Below are the code and all the weights of a small trained network. Each question names an input and a target symbol and asks about switching units off, where a switched-off unit gives its printed mean instead of its output.

import numpy as np


def w(rows, s, z=0):
    codes = np.array(rows[::2]) - 128.0
    scale = np.full(codes.shape[1], s)
    scale[-1] = z or s
    return codes * scale


def norm(h):
    return h / np.sqrt((h * h).mean(-1, keepdims=True) + 1e-5)


def f(y):
    return y / 2 * (1 + np.tanh(0.7978845608 * (y + 0.044715 * y**3)))


def softmax(a):
    e = np.exp(a - a.max(-1, keepdims=True))
    return e / e.sum(-1, keepdims=True)


def log_softmax(a):
    a = a - a.max(-1, keepdims=True)
    return a - np.log(np.exp(a).sum(-1, keepdims=True))


def net(x, mask):
    ids = ['αγδλμσ'.index(c) for c in x.split()]
    T = len(ids)
    res = E[ids] + P[:T]
    u = 0
    for l in range(2):
        q, k, v = (norm(res) @ M[l].T for M in (Q, K, V))
        z = softmax(np.where(np.tri(T) > 0, q @ k.T / 2**0.5, -1e9)) @ v
        res = res + np.where(mask[u], z, O[l][:, -1]) @ O[l][:, :-1]
        u += 1
        y = f(norm(res) @ A[l][:, :-1].T + A[l][:, -1])
        res = res + np.where(mask[u : u + 8], y, B[l][:, -1]) @ B[l][:, :-1]
        u += 8
    return log_softmax(norm(res)[-1] @ U[:, :-1].T + U[:, -1])


Q, K, V, O, A, B = {}, {}, {}, {}, {}, {}
E = w([
[147,162,115,178,103,57,143],'α',
[189,177,104,143,103,110,177],'γ',
[150,98,58,142,159,2,169],'δ',
[86,127,219,155,145,70,193],'λ',
[179,67,45,59,147,111,148],'μ',
[178,110,153,109,106,97,63],'σ',
],0.021)
P = w([
[181,168,130,58,213,46,110],'0',
[203,137,122,111,154,45,132],'1',
[165,172,125,111,192,99,98],'2',
[189,111,132,157,163,114,125],'3',
[140,196,104,129,159,114,97],'4',
[167,108,111,161,124,111,132],'5',
[135,177,93,146,102,132,130],'6',
[176,96,97,226,126,159,130],'7',
[145,121,82,143,50,118,187],'8',
[153,173,51,182,45,144,177],'9',
[160,93,95,251,71,166,133],'10',
],0.015)
Q[0] = w([
[176,46,139,244,169,190,129],'0.h1',
[189,178,69,137,49,80,252],'0.h1',
],0.012)
K[0] = w([
[179,32,144,127,10,80,203],'0.h1',
[72,105,129,142,78,192,103],'0.h1',
],0.014)
V[0] = w([
[192,111,101,129,69,80,2],'0.h1',
[226,187,39,136,147,167,177],'0.h1',
],0.0091)
O[0] = w([
[101,85,145,199,121,130,6,202],'0.h1',
[125,118,104,74,40,67,156,254],'0.h1',
],0.016,0.0073)
A[0] = w([
[90,92,27,143,142,118,139,105],'0.n1',
[152,49,80,142,93,190,148,231],'0.n2',
[168,67,170,180,179,95,96,136],'0.n3',
[129,47,91,56,181,126,88,1],'0.n4',
[182,118,161,117,62,163,125,19],'0.n5',
[65,139,246,175,163,151,195,147],'0.n6',
[90,117,187,179,127,167,133,100],'0.n7',
[174,63,101,14,104,173,67,141],'0.n8',
],0.014,0.0068)
B[0] = w([
[108,94,148,180,87,140,172,191],'0.n1',
[80,199,105,92,168,141,126,254],'0.n2',
[137,167,71,141,98,163,131,242],'0.n3',
[165,33,106,178,91,136,202,152],'0.n4',
[150,144,168,176,57,190,10,136],'0.n5',
[176,92,123,120,138,56,83,232],'0.n6',
[152,132,153,130,207,107,73,140],'0.n7',
[163,158,80,112,125,205,98,236],'0.n8',
],0.014,0.0061)
Q[1] = w([
[200,156,39,219,98,2,168],'1.h1',
[56,59,156,171,224,185,130],'1.h1',
],0.0068)
K[1] = w([
[17,168,157,106,109,199,139],'1.h1',
[254,145,183,145,77,143,113],'1.h1',
],0.0098)
V[1] = w([
[2,46,65,170,163,105,178],'1.h1',
[142,155,220,207,77,108,162],'1.h1',
],0.013)
O[1] = w([
[137,120,41,146,165,77,163,2],'1.h1',
[252,76,145,97,87,169,155,8],'1.h1',
],0.02,0.0047)
A[1] = w([
[125,139,192,201,117,103,243,255],'1.n1',
[3,165,167,142,116,109,119,181],'1.n2',
[220,138,113,107,147,172,82,132],'1.n3',
[135,122,88,204,195,161,118,119],'1.n4',
[103,177,141,167,169,191,32,175],'1.n5',
[62,129,93,36,168,219,90,176],'1.n6',
[146,219,123,143,152,144,117,109],'1.n7',
[176,191,163,162,117,69,167,171],'1.n8',
],0.014,0.007)
B[1] = w([
[162,97,141,11,165,193,165,231],'1.n1',
[112,167,72,48,160,193,128,249],'1.n2',
[135,210,117,178,156,138,95,171],'1.n3',
[87,68,195,246,170,147,135,148],'1.n4',
[197,11,74,148,160,125,61,245],'1.n5',
[172,221,183,80,157,93,96,194],'1.n6',
[155,117,130,140,238,169,214,165],'1.n7',
[98,120,141,179,124,158,218,254],'1.n8',
],0.013,0.0087)
U = w([
[166,154,132,172,68,116,136,122],'α',
[142,104,136,31,6,125,98,213],'γ',
[201,116,46,149,78,65,160,2],'δ',
[202,133,174,142,184,192,175,135],'λ',
[98,193,85,104,141,95,111,58],'μ',
[121,77,154,161,119,192,58,208],'σ',
],0.013,0.0049)

Each question gives the input, a string of symbols that net reads in full, and the target symbol t.
The units are the heads (2 rows each of Q, K, V and O) and the neurons (one row each of A and B). Each row of codes is followed by its name. A weight is (code - 128) times the scale printed after its matrix; where a second scale follows, it is the last column's (O, A, B and U).
mask holds one flag per unit, layer by layer, with each layer's heads first. A switched-off unit (its flag False) gives its mean, the last column of its rows in O or B, instead of its output. The means were averaged over made-up inputs and are rounded, as every weight is.
A unit's drop is (log p(t) with every unit on - log p(t) with that unit switched off) / (log p(t) with every unit on - log p(t) with every unit switched off).
The circuit of an input: a set's keep is (log p(t) with only the set's units on - log p(t) with every unit switched off) / (log p(t) with every unit on - log p(t) with every unit switched off). Starting from the 12 units with the biggest drops (on a tie, the unit counted first), units are removed one at a time, each time the one whose removal leaves the highest keep (on an exact tie, the one counted first), for as long as the keep stays at least 0.8.
units of the circuit, in order: the units of the circuit, biggest drop first
top k neurons: the k neurons with the biggest drops, biggest first
top k neurons in layer l: the k neurons of layer l with the biggest drops, biggest first
input γ γ γ α σ α λ α, target λ: top 3 neurons in layer 1	[1.n1 1.n8 1.n5]
input γ γ λ γ γ μ μ γ α μ λ, target μ: top neuron in layer 1	[1.n2]
input λ γ λ μ α γ γ γ λ σ μ, target λ: units of the circuit, in order	[0.n2 0.h1 1.n7]
input δ δ μ, target δ: top 2 neurons in layer 0	[0.n4 0.n1]
input λ γ γ δ α, target δ: top 3 neurons in layer 0	[0.n2 0.n6 0.n1]
input α γ γ δ γ, target δ: units of the circuit, in order	[1.h1 0.n2 0.n8]
input γ γ γ λ γ γ α μ α, target μ: units of the circuit, in order	[0.n2 1.h1]
input λ γ δ γ σ γ δ λ, target γ: units of the circuit, in order	[0.h1 1.n7]
input δ α σ γ δ γ γ, target δ: units of the circuit, in order	[1.h1 0.n1]
input γ σ γ α λ λ λ δ λ γ σ, target λ: top 2 neurons	[1.n7 0.n2]
input γ σ γ δ γ γ α, target γ: units of the circuit, in order	[0.h1 1.n3]
input μ σ γ μ, target σ: units of the circuit, in order	[0.h1 1.h1]
input γ λ λ δ γ γ μ γ, target μ: top 2 neurons in layer 0	[0.n2 0.n6]
input λ γ λ γ λ γ α μ, target γ: top 2 neurons	[0.n8 0.n1]
input γ γ γ δ γ λ γ γ δ, target γ: top neuron in layer 1	[1.n1]
input λ δ γ σ γ μ λ α γ γ α, target γ: top 2 neurons in layer 0	[0.n4 0.n8]
input μ λ λ σ λ μ λ δ γ λ μ, target μ: top 3 neurons	[0.n2 0.n6 1.n6]
input σ λ γ, target σ: top 2 neurons	[1.n5 0.n2]
input γ μ μ λ μ δ, target μ: top 2 neurons	[0.n8 0.n2]
input λ λ μ δ α γ α μ σ, target σ: top 3 neurons	[0.n8 1.n5 0.n5]
